Below are the code and all the weights of a small trained network. Each question names an input and a class and asks about switching units off, where a switched-off unit gives its printed mean instead of its output.

import numpy as np


def w(rows, s, z=0):
    codes = np.array(rows[::2]) - 128.0
    scale = np.full(codes.shape[1], s)
    scale[-1] = z or s
    return codes * scale


def norm(h):
    return h / np.sqrt((h * h).mean(-1, keepdims=True) + 1e-5)


def f(y):
    return y / 2 * (1 + np.tanh(0.7978845608 * (y + 0.044715 * y**3)))


def log_softmax(a):
    a = a - a.max(-1, keepdims=True)
    return a - np.log(np.exp(a).sum(-1, keepdims=True))


def net(x, mask):
    res = np.array(x, float).reshape(1, 4) / 4 @ E
    u = 0
    for l in range(3):
        y = f(norm(res) @ A[l][:, :-1].T + A[l][:, -1])
        res = res + np.where(mask[u : u + 3], y, B[l][:, -1]) @ B[l][:, :-1]
        u += 3
    return log_softmax(norm(res)[-1] @ U[:, :-1].T + U[:, -1])


A, B = {}, {}
E = w([
[210,144,108,21,102],'x0',
[94,184,132,67,162],'x1',
[160,89,220,62,226],'x2',
[159,250,191,209,103],'x3',
],0.0023)
A[0] = w([
[84,22,6,26,153,123],'0.n1',
[186,134,117,242,30,6],'0.n2',
[212,156,116,4,96,77],'0.n3',
],0.0028,0.002)
B[0] = w([
[118,151,240,108,116,247],'0.n1',
[125,37,160,238,124,116],'0.n2',
[253,189,39,62,52,157],'0.n3',
],0.0034,0.0014)
A[1] = w([
[84,42,19,83,127,182],'1.n1',
[129,2,138,195,162,8],'1.n2',
[127,177,248,146,251,234],'1.n3',
],0.0043,0.0015)
B[1] = w([
[108,114,200,177,153,187],'1.n1',
[232,118,108,80,103,153],'1.n2',
[37,3,208,173,188,253],'1.n3',
],0.0057,0.0026)
A[2] = w([
[193,221,59,21,115,7],'2.n1',
[101,129,162,69,254,136],'2.n2',
[83,178,101,186,105,78],'2.n3',
],0.0048,0.0016)
B[2] = w([
[253,166,61,48,69,194],'2.n1',
[48,97,180,176,134,253],'2.n2',
[51,143,98,128,164,156],'2.n3',
],0.0061,0.002)
U = w([
[29,11,247,114,237,239],'0',
[18,242,28,238,69,1],'1',
[248,217,30,1,29,164],'2',
],0.0067,0.005)

Each question gives the input, the list of numbers given to net, and the class t.
The units are the neurons (one row each of A and B). Each row of codes is followed by its name. A weight is (code - 128) times the scale printed after its matrix; where a second scale follows, it is the last column's (A, B and U).
mask holds one flag per neuron, layer by layer. A switched-off neuron (its flag False) gives its mean, the last column of its row in B, instead of its output. The means were averaged over made-up inputs and are rounded, as every weight is.
A unit's drop is (log p(t) with every unit on - log p(t) with that unit switched off) / (log p(t) with every unit on - log p(t) with every unit switched off).
The circuit of an input: a set's keep is (log p(t) with only the set's units on - log p(t) with every unit switched off) / (log p(t) with every unit on - log p(t) with every unit switched off). Starting from all 9 units, units are removed one at a time, each time the one whose removal leaves the highest keep (on an exact tie, the one counted first), for as long as the keep stays at least 0.8.
circuit, biggest first: the units of the circuit, biggest drop first
top k neurons: the k neurons with the biggest drops, biggest first
drop when u is switched off: that unit's drop, to one decimal
input [-5,-2,-3,-2], class 1: circuit, biggest first => (1.n3)
input [8,5,5,-1], class 2: circuit, biggest first => (0.n3, 2.n1)
input [7,2,-1,-8], class 2: top 3 neurons => (1.n3, 0.n3, 2.n1)
input [7,8,6,0], class 2: top 4 neurons => (0.n3, 2.n1, 1.n1, 0.n2)
input [8,2,1,-7], class 2: top 2 neurons => (1.n3, 0.n3)
input [1,4,-4,-3], class 2: top 2 neurons => (1.n3, 0.n1)
input [4,-5,2,5], class 2: top 2 neurons => (0.n1, 0.n3)
input [7,-5,0,-8], class 2: top 2 neurons => (1.n3, 0.n3)
input [8,4,5,3], class 2: top 2 neurons => (0.n3, 2.n1)
input [6,8,1,-3], class 2: drop when 0.n3 is switched off => 1.1
